Where the symbols take the elements:
from | & ^ @ + % ~
q307 | q619 q633 q114 q81 q911 q363
q28 | q731 q594 q736 q633 q10 q911
q467 | q371 q158 q996 q858 q811 q734
q114 | q359 q731 q988 q619 q28 q307
q227 | q33 q537 q734 q828 q358 q817
q906 | q720 q798 q464 q245 q111 q970
q353 | q358 q130 q537 q697 q279 q208
q471 | q279 q593 q130 q986 q464 q431
q988 | q631 q778 q125 q359 q736 q114
q778 | q363 q496 q81 q736 q320 q731
q720 | q464 q998 q593 q906 q798 q245
q251 | q863 q307 q197 q125 q81 q631
q887 | q111 q631 q798 q53 q988 q118
q255 | q3 q431 q208 q185 q700 q529
q858 | q467 q811 q371 q734 q112 q33
q279 | q130 q309 q529 q471 q593 q986
q309 | q315 q877 q421 q593 q276 q464
q185 | q255 q700 q3 q529 q421 q130
q9 | q181 q467 q668 q600 q858 q517
q675 | q112 q255 q811 q537 q185 q358
q181 | q668 q371 q725 q9 q467 q600
q197 | q118 q114 q53 q863 q619 q251
q697 | q353 q279 q358 q208 q471 q3
q725 | q10 q733 q594 q668 q996 q181
q631 | q125 q363 q251 q988 q778 q359
q245 | q906 q111 q720 q970 q887 q877
q986 | q471 q464 q279 q431 q720 q700
q911 | q633 q725 q28 q756 q668 q496
q464 | q593 q936 q309 q720 q998 q906
q162 | q517 q33 q600 q733 q227 q996
q130 | q529 q315 q185 q279 q309 q471
q315 | q421 q970 q700 q309 q877 q593
q828 | q227 q358 q33 q817 q353 q158
q936 | q276 q197 q877 q998 q863 q798
q3 | q208 q986 q697 q255 q431 q185
q320 | q496 q9 q756 q43 q600 q594
q208 | q697 q471 q353 q3 q986 q255
q363 | q81 q756 q307 q778 q496 q736
q358 | q537 q529 q675 q353 q130 q697
q817 | q828 q353 q227 q158 q697 q811
q798 | q998 q251 q936 q111 q125 q887
q431 | q986 q720 q471 q700 q906 q421
q877 | q970 q53 q245 q276 q118 q936
q111 | q798 q125 q998 q887 q631 q53
q81 | q307 q911 q619 q363 q756 q778
q633 | q28 q10 q731 q911 q725 q756
q276 | q877 q118 q970 q936 q197 q998
q863 | q197 q619 q118 q251 q307 q125
q33 | q734 q675 q858 q227 q537 q828
q112 | q811 q3 q158 q675 q255 q537
q43 | q320 q600 q496 q594 q517 q10
q118 | q53 q359 q887 q197 q114 q863
q529 | q185 q421 q255 q130 q315 q279
q496 | q756 q181 q911 q320 q9 q43
q125 | q251 q81 q863 q631 q363 q988
q700 | q431 q906 q986 q421 q245 q315
q593 | q309 q276 q315 q464 q936 q720
q619 | q114 q28 q359 q307 q633 q81
q359 | q988 q736 q631 q114 q731 q619
q517 | q600 q734 q9 q162 q33 q733
q736 | q778 q320 q363 q731 q43 q28
q537 | q675 q185 q112 q358 q529 q353
q734 | q858 q112 q467 q33 q675 q227
q731 | q736 q43 q778 q28 q594 q633
q811 | q158 q208 q817 q112 q3 q675
q970 | q245 q887 q906 q877 q53 q276
q10 | q594 q162 q43 q725 q733 q668
q668 | q725 q996 q10 q181 q371 q9
q371 | q996 q817 q733 q467 q158 q858
q53 | q887 q988 q111 q118 q359 q197
q421 | q700 q245 q431 q315 q970 q309
q600 | q9 q858 q181 q517 q734 q162
q998 | q936 q863 q276 q798 q251 q111
q733 | q162 q227 q517 q996 q828 q371
q756 | q911 q668 q633 q496 q181 q320
q158 | q817 q697 q828 q811 q208 q112
q594 | q43 q517 q320 q10 q162 q725
q996 | q733 q828 q162 q371 q817 q467

In the rows, 52 stands for zero.

The rows follow the links: the fewer symbols apart two elements are, the more alike their rows tend to be.

Each row is also shifted at random along 3 hidden directions that mean nothing.

Rows in random order:
Each row is one element's numbers.
id 1:  33   58   54   54   46   56   52   52   53   46   54   52   63   58   51   49   36   62   49   53   46   39   61   43   66   60   54
id 2:  45   53   52   60   56   61   58   60   51   46   52   48   43   54   61   35   43   43   47   52   49   42   64   53   61   47   55
id 3:  56   49   47   60   55   61   41   57   48   45   48   52   59   49   51   47   40   40   67   49   48   40   64   51   57   55   56
id 4:  38   57   53   58   55   32   45   67   53   61   52   46   43   56   48   54   57   57   58   52   44   64   52   56   43   51   41
id 5:  60   57   40   45   52   50   58   59   58   55   45   49   27   38   56   52   64   61   45   45   57   63   54   54   52   37   52
id 6:  56   45   46   55   50   47   58   43   56   57   48   47   38   50   57   60   64   50   44   46   50   64   37   54   40   45   45
id 7:  80   50   59   53   51   69   46   48   55   47   61   53   41   60   57   58   55   46   59   59   55   50   58   52   60   43   59
id 8:  64   56   58   50   47   63   45   47   55   46   58   54   56   60   50   59   45   57   61   59   51   43   60   45   65   53   56
id 9:  45   56   54   55   58   42   59   64   49   61   55   48   39   57   60   48   61   57   42   53   50   66   50   62   45   49   44
id 10:  65   50   48   55   51   46   47   44   56   60   52   50   56   53   53   63   64   52   58   47   47   64   43   49   43   56   45
id 11:  40   51   66   54   46   53   50   42   57   51   59   57   64   62   47   44   42   41   57   66   56   44   53   38   50   58   56
id 12:  25   50   48   52   45   38   56   38   56   57   45   52   62   48   49   56   51   57   44   45   47   56   39   46   39   59   44
id 13:  50   55   48   55   45   36   39   40   59   63   47   57   91   57   48   53   56   53   71   48   47   59   43   34   41   73   45
id 14:  47   56   57   50   45   62   51   47   50   43   55   49   48   61   49   64   42   68   48   54   47   40   58   54   67   51   54
id 15:  74   53   42   47   47   56   46   41   56   54   46   60   67   41   47   63   59   58   60   44   60   56   47   45   53   59   56
id 16:  43   50   46   55   48   45   64   43   58   57   45   52   49   46   59   48   61   54   40   44   52   60   42   48   43   50   47
id 17:  61   54   66   48   58   51   46   67   50   54   63   48   29   59   45   63   57   56   56   64   58   57   56   66   53   40   53
id 18:  48   47   41   51   58   58   62   53   49   51   46   54   50   37   54   47   50   45   43   44   57   49   51   59   52   51   59
id 19:  54   53   60   53   47   57   39   54   54   45   58   50   45   60   44   60   41   53   63   59   51   42   58   49   60   49   54
id 20:  69   52   61   56   60   49   40   65   54   59   60   55   48   59   49   50   60   38   68   63   57   61   55   56   44   47   52
id 21:  27   48   60   53   53   36   55   45   47   57   54   51   65   60   49   56   53   56   45   56   49   58   37   55   39   63   43
id 22:  40   47   48   62   54   56   42   60   49   44   49   48   50   51   49   50   34   38   64   49   46   35   62   54   57   50   55
id 23:  70   50   41   50   51   54   45   51   54   53   45   56   42   38   46   61   60   49   60   45   58   55   52   55   49   46   58
id 24:  52   55   41   50   50   48   60   57   58   58   46   50   35   38   59   48   61   59   44   44   54   61   54   52   52   42   51
id 25:  61   55   48   57   59   59   38   71   50   49   49   52   45   48   50   48   45   45   68   48   50   45   69   56   60   50   56
id 26:  48   54   53   54   52   66   64   49   52   45   55   50   55   57   65   45   47   55   41   50   49   43   59   50   63   53   56
id 27:  74   55   42   51   52   53   45   61   58   57   46   54   33   37   49   55   61   51   63   46   59   58   58   54   52   40   54
id 28:  24   52   68   48   51   45   58   54   52   48   61   51   48   64   45   50   44   58   42   63   54   47   52   54   53   49   53
id 29:  28   45   51   58   49   57   53   44   47   41   49   49   61   55   51   56   34   52   47   49   44   35   50   52   59   61   52
id 30:  56   43   65   53   47   59   48   46   52   43   58   46   25   61   43   71   47   49   50   61   54   46   49   59   54   38   56
id 31:  48   42   42   50   53   50   46   48   48   45   42   49   33   36   37   72   50   49   48   42   58   51   42   64   48   42   55
id 32:  52   44   46   58   50   41   50   49   56   59   49   46   33   49   51   57   62   44   52   47   50   62   42   55   36   44   44
id 33:  34   51   44   51   54   55   64   51   46   49   44   54   63   41   52   48   44   58   41   43   55   44   52   55   57   58   56
id 34:  72   49   62   56   62   50   49   63   53   63   61   55   49   60   57   41   66   34   61   62   56   65   53   56   40   48   53
id 35:  68   48   60   51   45   64   49   41   55   44   59   52   46   61   49   66   49   53   55   61   53   46   52   52   57   49   58
id 36:  62   59   41   48   49   53   67   46   61   59   48   58   60   44   68   40   69   57   43   46   56   65   51   41   51   55   53
id 37:  46   47   43   49   59   62   67   45   47   46   46   54   51   39   57   52   50   55   36   44   56   48   48   62   55   52   58
id 38:  32   60   54   57   55   31   48   71   53   62   53   47   44   56   51   45   55   56   54   55   45   61   56   56   44   52   41
id 39:  59   57   50   54   55   41   47   63   53   61   55   48   40   54   53   59   66   59   57   51   47   66   50   58   44   48   44
id 40:  62   54   66   51   58   46   41   71   49   56   61   50   34   58   43   55   57   48   63   65   56   57   58   60   49   42   54
id 41:  61   44   65   56   50   63   54   50   54   47   63   51   28   62   51   55   49   40   51   65   56   46   54   55   53   36   57
id 42:  61   57   45   50   55   63   47   53   46   47   50   54   63   46   48   60   46   62   59   46   51   42   60   55   65   59   55
id 43:  64   48   46   49   53   65   48   41   43   42   50   49   52   50   48   73   45   58   50   46   48   40   48   64   62   56   55
id 44:  36   55   45   55   60   53   56   69   47   50   44   53   50   41   53   35   42   45   51   48   54   44   65   54   57   49   57
id 45:  29   50   57   52   53   38   63   56   45   53   56   41   26   58   50   65   58   64   33   54   47   60   39   73   43   45   41
id 46:  57   60   41   48   48   47   47   59   59   58   43   55   48   37   49   50   58   58   58   44   58   59   57   46   52   48   53
id 47:  66   48   47   61   59   71   55   52   51   47   53   52   56   53   64   40   46   35   54   49   48   43   62   50   60   54   58
id 48:  64   55   48   59   58   61   40   66   50   48   48   52   52   48   52   46   44   40   70   48   50   43   68   52   60   52   57
id 49:  58   43   48   50   49   46   54   39   52   53   50   43   30   52   48   78   64   59   43   43   48   63   32   64   39   44   42
id 50:  20   50   60   61   57   32   53   64   49   58   54   46   42   56   47   47   50   47   48   57   48   57   47   60   38   49   43
id 51:  59   46   50   46   53   75   74   26   47   38   54   49   65   59   67   66   49   66   28   48   49   42   41   59   66   63   56
id 52:  46   58   57   57   46   53   37   64   57   48   55   51   50   58   46   47   38   51   69   58   49   40   70   41   63   50   56
id 53:  61   55   51   53   53   68   65   50   55   45   56   52   54   55   69   42   50   54   43   53   49   44   63   51   66   52   57
id 54:  61   59   67   46   58   55   57   63   51   53   63   53   35   62   52   53   59   58   49   66   60   57   58   62   57   42   57
id 55:  43   52   65   57   55   53   57   64   58   54   60   56   42   60   58   26   49   34   54   67   59   49   64   45   50   42   59
id 56:  46   42   42   53   57   57   58   54   47   48   43   49   30   35   49   55   50   43   45   43   59   50   48   65   47   42   56
id 57:  72   48   42   50   51   58   47   47   54   54   44   57   55   36   48   56   60   46   61   46   60   56   50   51   49   51   57
id 58:  54   48   59   57   62   46   57   59   50   59   58   53   48   59   59   44   63   38   49   61   54   64   47   60   38   49   49
id 59:  53   52   56   53   59   48   65   53   51   62   56   51   58   58   66   43   66   54   39   55   51   65   46   57   44   55   46
id 60:  58   53   63   51   54   45   41   58   50   58   59   55   61   61   43   58   55   49   66   62   55   57   52   53   49   56   54
id 61:  44   53   49   50   58   58   47   62   42   42   47   44   31   45   43   69   42   65   48   46   51   42   56   71   64   45   55
id 62:  33   53   45   49   55   54   58   59   44   44   45   50   46   42   49   57   43   64   39   44   52   41   55   65   62   53   54
id 63:  41   58   65   48   51   50   60   53   53   54   60   58   63   62   54   41   49   57   49   64   57   52   59   46   55   56   56
id 64:  52   51   62   57   56   41   38   57   53   60   59   55   64   61   44   49   53   41   69   63   54   59   48   50   40   57   51
id 65:  43   57   45   54   51   44   58   59   59   60   47   52   44   43   59   35   59   46   49   46   54   61   54   45   45   45   49
id 66:  48   50   66   54   51   54   57   53   59   54   61   60   59   61   58   33   48   36   54   66   58   49   60   39   51   52   59
id 67:  56   56   55   52   51   65   58   54   51   44   55   51   45   57   61   52   48   61   48   55   52   42   62   53   68   49   55
id 68:  35   54   70   45   52   46   57   57   48   47   61   49   34   61   43   64   48   68   38   65   57   51   51   66   56   43   53
id 69:  64   50   39   53   57   58   50   52   56   55   44   64   68   35   54   34   54   31   63   44   61   53   58   43   47   56   62
id 70:  45   63   46   55   57   56   48   67   49   52   46   58   72   45   51   38   40   52   63   45   51   43   70   48   63   61   56
id 71:  60   43   61   48   59   49   58   44   48   56   58   51   53   62   53   63   64   52   45   60   54   64   36   64   40   56   48
id 72:  66   49   44   54   50   52   62   44   59   61   51   53   48   48   66   46   67   46   45   46   51   65   44   49   40   49   48
id 73:  50   50   65   52   55   58   65   56   54   50   63   51   34   60   58   42   54   49   41   66   59   54   56   56   54   42   57
id 74:  42   58   69   51   55   41   41   69   51   56   59   53   44   62   38   52   47   58   62   68   57   54   59   55   51   48   53
id 75:  51   55   51   63   54   33   34   77   57   64   52   49   37   53   46   43   56   39   76   52   46   63   61   49   40   43   45
id 76:  53   54   51   50   48   39   47   45   51   58   51   46   56   56   45   74   62   70   52   48   47   64   38   57   45   57   40
id 77:  46   56   45   45   55   60   59   50   44   42   46   53   63   44   50   59   44   70   41   43   51   43   53   60   67   61   55
id 78:  62   54   43   46   48   51   47   55   55   52   45   50   31   37   45   69   60   65   51   44   57   59   49   59   52   41   52

Some elements, each with its row:
q756 id 19
q118 id 70
q733 id 74
q3 id 13
q431 id 65
q315 id 5
q251 id 25
q53 id 77
q675 id 9
q633 id 52
q858 id 20
q255 id 10
q529 id 32
q817 id 21
q906 id 23
q970 id 31
q464 id 27
q197 id 61
q309 id 46
q43 id 30
q185 id 49
q162 id 54
q936 id 18
q731 id 67
q158 id 50
q363 id 26

Row, symbols taken left to right, then the row they reach:
id 37 & &: id 56
id 38 ^ ~: id 6
id 40 ~ ~: id 34
id 71 +: id 58
id 75 ^ &: id 72
id 35 ^ ^ ~: id 64
id 69 ~ %: id 42
id 1 ~ ~: id 8

